Below is a small trained network, with its code and all its weights. Each question gives an input and a target symbol and asks what happens when units are switched off, that is, made to give their printed mean instead of their output.

import numpy as np


def w(rows, s, z=0):
    codes = np.array(rows[::2]) - 128.0
    scale = np.full(codes.shape[1], s)
    scale[-1] = z or s
    return codes * scale


def norm(h):
    return h / np.sqrt((h * h).mean(-1, keepdims=True) + 1e-5)


def f(y):
    return np.maximum(y, 0)


def softmax(a):
    e = np.exp(a - a.max(-1, keepdims=True))
    return e / e.sum(-1, keepdims=True)


def log_softmax(a):
    a = a - a.max(-1, keepdims=True)
    return a - np.log(np.exp(a).sum(-1, keepdims=True))


def net(x, mask):
    ids = ['εζηπσψω'.index(c) for c in x.split()]
    T = len(ids)
    res = E[ids] + P[:T]
    r = norm(res)
    for j in range(2):
        rows = slice(3 * j, 3 * j + 3)
        q, k, v = (r @ M[0][rows].T for M in (Q, K, V))
        z = softmax(np.where(np.tri(T) > 0, q @ k.T / 3**0.5, -1e9)) @ v
        o = O[0][rows]
        res = res + np.where(mask[j], z, o[:, -1]) @ o[:, :-1]
    y = f(norm(res) @ A[0][:, :-1].T + A[0][:, -1])
    res = res + np.where(mask[2:6], y, B[0][:, -1]) @ B[0][:, :-1]
    return log_softmax(norm(res)[-1] @ U[:, :-1].T + U[:, -1])


Q, K, V, O, A, B = {}, {}, {}, {}, {}, {}
E = w([
[229,6,111,101,149,59,196],'ε',
[130,131,80,45,94,182,124],'ζ',
[181,176,210,123,102,198,149],'η',
[109,109,147,66,111,68,130],'π',
[150,98,96,194,71,135,94],'σ',
[112,191,136,155,159,199,183],'ψ',
[118,68,138,157,239,125,220],'ω',
],0.018)
P = w([
[43,2,186,155,148,97,60],'0',
[80,49,152,151,133,99,147],'1',
[116,90,141,142,121,138,173],'2',
[143,131,123,163,105,142,201],'3',
[168,173,89,196,102,135,248],'4',
[190,157,94,203,76,127,251],'5',
],0.0086)
Q[0] = w([
[115,146,195,87,137,120,181],'h0',
[147,102,106,122,26,154,153],'h0',
[91,138,147,92,177,115,10],'h0',
[157,101,166,166,162,93,179],'h1',
[68,100,176,175,119,90,101],'h1',
[157,96,97,155,82,185,213],'h1',
],0.014)
K[0] = w([
[67,163,121,60,73,84,193],'h0',
[216,61,148,141,146,60,169],'h0',
[82,164,193,142,196,169,46],'h0',
[170,250,161,140,93,113,168],'h1',
[166,125,193,163,128,95,124],'h1',
[80,156,95,84,90,125,190],'h1',
],0.012)
V[0] = w([
[33,153,178,133,57,136,126],'h0',
[138,172,156,103,255,219,97],'h0',
[81,120,96,204,120,176,58],'h0',
[74,88,170,110,87,55,177],'h1',
[135,98,177,133,65,113,127],'h1',
[61,68,224,167,196,105,100],'h1',
],0.0085)
O[0] = w([
[90,237,161,55,78,169,62,91],'h0',
[137,89,122,53,127,204,119,2],'h0',
[166,29,188,217,45,150,77,50],'h0',
[82,253,165,125,190,28,115,145],'h1',
[199,182,195,120,106,53,168,146],'h1',
[223,182,2,185,162,154,140,88],'h1',
],0.0073,0.0066)
A[0] = w([
[183,39,88,143,121,105,160,68],'n0',
[206,84,124,202,254,114,185,2],'n1',
[114,55,193,140,253,47,201,181],'n2',
[127,58,169,165,121,168,128,105],'n3',
],0.0087,0.0027)
B[0] = w([
[120,129,175,98,98,195,200,176],'n0',
[145,5,220,74,204,87,184,215],'n1',
[109,162,39,152,106,200,128,255],'n2',
[93,210,106,137,139,82,144,159],'n3',
],0.011,0.0099)
U = w([
[145,60,161,144,220,112,166,152],'ε',
[64,157,25,206,76,237,155,20],'ζ',
[232,177,190,112,77,151,143,122],'η',
[126,195,83,139,158,24,105,154],'π',
[153,99,117,234,49,84,90,224],'σ',
[2,60,194,105,109,96,56,252],'ψ',
[183,93,82,131,112,100,114,18],'ω',
],0.0082,0.003)

Each question gives the input, a string of symbols that net reads in full, and the target symbol t.
The units are the heads (3 rows each of Q, K, V and O) and the neurons (one row each of A and B). Each row of codes is followed by its name. A weight is (code - 128) times the scale printed after its matrix; where a second scale follows, it is the last column's (O, A, B and U).
mask holds one flag per unit, heads first, then neurons. A switched-off unit (its flag False) gives its mean, the last column of its rows in O or B, instead of its output. The means were averaged over made-up inputs and are rounded, as every weight is.
A unit's drop is (log p(t) with every unit on - log p(t) with that unit switched off) / (log p(t) with every unit on - log p(t) with every unit switched off).
The circuit of an input: a set's keep is (log p(t) with only the set's units on - log p(t) with every unit switched off) / (log p(t) with every unit on - log p(t) with every unit switched off). Starting from all 6 units, units are removed one at a time, each time the one whose removal leaves the highest keep (on an exact tie, the one counted first), for as long as the keep stays at least 0.8.
units of the circuit, in order: the units of the circuit, biggest drop first
most important unit: the unit with the biggest drop
k most important neurons: the k neurons with the biggest drops, biggest first
which heads matter: for each layer, one digit per head in row order, 1 if its drop is at least 0.15 and else 0, layers parted by /
drop when u is switched off: that unit's drop, to one decimal
input η ε ζ ω ψ π, target π: most important unit -> h0
input η σ η σ η, target σ: 2 most important neurons -> (n1, n0)
input η π η, target π: units of the circuit, in order -> (h0, h1)
input η ψ π ψ, target π: which heads matter -> 10
input η ψ η σ η, target σ: which heads matter -> 10
input σ σ ε π, target π: which heads matter -> 00
input ζ σ ζ, target σ: units of the circuit, in order -> (h0, n1, n2)
input ζ ε η ζ η η, target ζ: 2 most important neurons -> (n2, n1)
input ζ π ω η ζ η, target ψ: which heads matter -> 01
input ε η ε ω ε η, target ε: which heads matter -> 10
input ζ ζ ζ, target ψ: 2 most important neurons -> (n2, n0)
input ε ψ ψ π σ η, target π: drop when h0 is switched off -> 0.7
input ψ ζ π ζ, target π: drop when h0 is switched off -> 1.0
input η ψ ζ, target ψ: units of the circuit, in order -> (h1)
input ζ ζ π ε π σ, target π: drop when n0 is switched off -> 0.1
